Below are the code and all the weights of a small trained network. Each question names an input and a class and asks about switching units off, where a switched-off unit gives its printed mean instead of its output.

import numpy as np


def w(rows, s, z=0):
    codes = np.array(rows[::2]) - 128.0
    scale = np.full(codes.shape[1], s)
    scale[-1] = z or s
    return codes * scale


def f(y):
    return y / 2 * (1 + np.tanh(0.7978845608 * (y + 0.044715 * y**3)))


def log_softmax(a):
    a = a - a.max(-1, keepdims=True)
    return a - np.log(np.exp(a).sum(-1, keepdims=True))


def net(x, mask):
    res = np.array(x, float).reshape(1, 5) / 4 @ E
    y = f(res @ A[0][:, :-1].T + A[0][:, -1])
    res = res + np.where(mask, y, B[0][:, -1]) @ B[0][:, :-1]
    return log_softmax(res[-1] @ U[:, :-1].T + U[:, -1])


A, B = {}, {}
E = w([
[98,124,90,151,132,106,53,80],'x0',
[164,16,39,86,76,37,119,201],'x1',
[53,56,156,184,2,160,114,99],'x2',
[206,207,75,130,57,97,172,24],'x3',
[128,59,29,164,173,195,227,91],'x4',
],0.0098)
A[0] = w([
[239,145,119,160,63,131,122,82,103],'N0',
[226,206,81,128,25,123,117,123,67],'N1',
[145,125,84,71,74,39,93,198,130],'N2',
[124,160,140,124,183,180,144,67,41],'N3',
[195,3,144,38,122,43,100,118,79],'N4',
[76,241,204,168,157,142,117,93,112],'N5',
[168,156,134,91,235,102,94,139,58],'N6',
[213,177,93,142,239,77,116,134,113],'N7',
[157,83,28,112,95,65,175,183,141],'N8',
[216,186,103,168,65,91,161,66,49],'N9',
[162,89,51,158,132,190,81,118,154],'N10',
[148,95,142,67,71,27,96,158,125],'N11',
[99,75,156,161,58,139,119,93,132],'N12',
[170,87,71,71,87,88,137,180,161],'N13',
[32,96,171,120,180,183,66,218,100],'N14',
[93,84,89,167,89,180,182,91,77],'N15',
[90,202,210,182,160,186,114,113,167],'N16',
[120,27,129,126,144,110,107,237,128],'N17',
[195,152,58,129,220,124,124,139,150],'N18',
[176,201,111,67,204,86,114,137,81],'N19',
[112,101,140,68,203,153,84,193,97],'N20',
[141,187,254,97,42,35,45,171,4],'N21',
[137,75,182,191,2,195,114,127,93],'N22',
[130,195,192,143,156,200,134,107,178],'N23',
[148,171,213,86,117,58,69,129,11],'N24',
[188,151,106,58,190,129,91,152,146],'N25',
[155,24,33,211,205,164,207,97,24],'N26',
[93,109,214,151,24,95,121,112,119],'N27',
],0.0095,0.0026)
B[0] = w([
[148,77,156,193,174,34,114,155,192],'N0',
[189,34,187,174,176,42,103,211,205],'N1',
[146,179,106,135,97,189,68,61,203],'N2',
[164,173,157,118,119,149,101,85,186],'N3',
[154,180,130,195,114,158,86,104,204],'N4',
[170,157,99,150,94,179,82,79,225],'N5',
[42,113,95,152,80,97,173,157,192],'N6',
[80,109,62,105,54,79,203,166,212],'N7',
[176,212,114,136,61,181,82,58,218],'N8',
[234,62,195,198,183,50,48,215,211],'N9',
[152,142,115,126,143,149,176,117,172],'N10',
[206,197,148,105,95,190,111,71,196],'N11',
[45,133,97,149,78,126,155,180,191],'N12',
[132,166,102,167,74,191,75,81,202],'N13',
[195,29,192,213,182,60,48,174,223],'N14',
[53,114,145,44,157,127,189,132,201],'N15',
[192,206,60,180,129,190,59,90,224],'N16',
[155,145,136,188,168,151,127,153,216],'N17',
[51,133,83,99,155,67,176,153,202],'N18',
[20,148,62,108,71,105,161,225,203],'N19',
[96,76,146,192,183,140,139,171,190],'N20',
[78,75,211,2,213,147,175,36,228],'N21',
[26,133,69,132,56,112,183,211,214],'N22',
[190,167,92,163,65,196,74,73,215],'N23',
[105,122,121,47,187,113,195,59,188],'N24',
[58,113,109,125,138,113,159,150,187],'N25',
[152,127,231,39,185,118,176,29,248],'N26',
[21,82,46,88,85,127,196,166,198],'N27',
],0.008,0.014)
U = w([
[193,200,61,196,89,200,97,68,214],'0',
[32,110,52,162,54,109,195,180,14],'1',
[194,28,169,251,189,65,77,175,10],'2',
[124,119,173,49,191,145,186,22,244],'3',
],0.011,0.0011)

Each question gives the input, the list of numbers given to net, and the class t.
The units are the neurons (one row each of A and B). Each row of codes is followed by its name. A weight is (code - 128) times the scale printed after its matrix; where a second scale follows, it is the last column's (A, B and U).
mask holds one flag per neuron, in row order. A switched-off neuron (its flag False) gives its mean, the last column of its row in B, instead of its output. The means were averaged over made-up inputs and are rounded, as every weight is.
A unit's drop is (log p(t) with every unit on - log p(t) with that unit switched off) / (log p(t) with every unit on - log p(t) with every unit switched off).
The circuit of an input: a set's keep is (log p(t) with only the set's units on - log p(t) with every unit switched off) / (log p(t) with every unit on - log p(t) with every unit switched off). Starting from the 12 units with the biggest drops (on a tie, the unit counted first), units are removed one at a time, each time the one whose removal leaves the highest keep (on an exact tie, the one counted first), for as long as the keep stays at least 0.8.
circuit, biggest first: the units of the circuit, biggest drop first
most important unit: the unit with the biggest drop
k most important neurons: the k neurons with the biggest drops, biggest first
drop of u: that unit's drop, to one decimal
input [5,3,2,-1,-7], class 3: most important unit : N21
input [7,7,-8,3,-3], class 1: 3 most important neurons : [N19 N7 N18]
input [-5,8,-7,-3,-3], class 0: 4 most important neurons : [N2 N11 N8 N4]
input [4,6,-1,5,-8], class 3: 2 most important neurons : [N21 N24]
input [7,1,7,-2,-8], class 3: 4 most important neurons : [N21 N24 N11 N19]
input [-7,-6,-7,-7,-3], class 1: 4 most important neurons : [N19 N6 N7 N9]
input [-5,2,-3,-2,-1], class 1: 2 most important neurons : [N16 N9]
input [-4,7,-5,3,8], class 3: 3 most important neurons : [N26 N18 N16]
input [-1,-8,-7,-3,-1], class 0: 3 most important neurons : [N16 N23 N5]
input [5,7,-8,-1,1], class 1: 3 most important neurons : [N7 N19 N18]
input [-8,-7,-4,7,8], class 3: 3 most important neurons : [N26 N14 N15]
input [-8,2,4,1,-5], class 3: 2 most important neurons : [N21 N19]
input [1,5,-7,7,2], class 1: 2 most important neurons : [N7 N19]
input [5,6,1,-4,-8], class 3: circuit, biggest first : [N21]
input [3,-1,-5,7,6], class 2: drop of N9 : 0.8
input [3,2,3,2,-8], class 3: drop of N21 : 0.1
input [5,2,5,1,-7], class 3: drop of N21 : 2.3
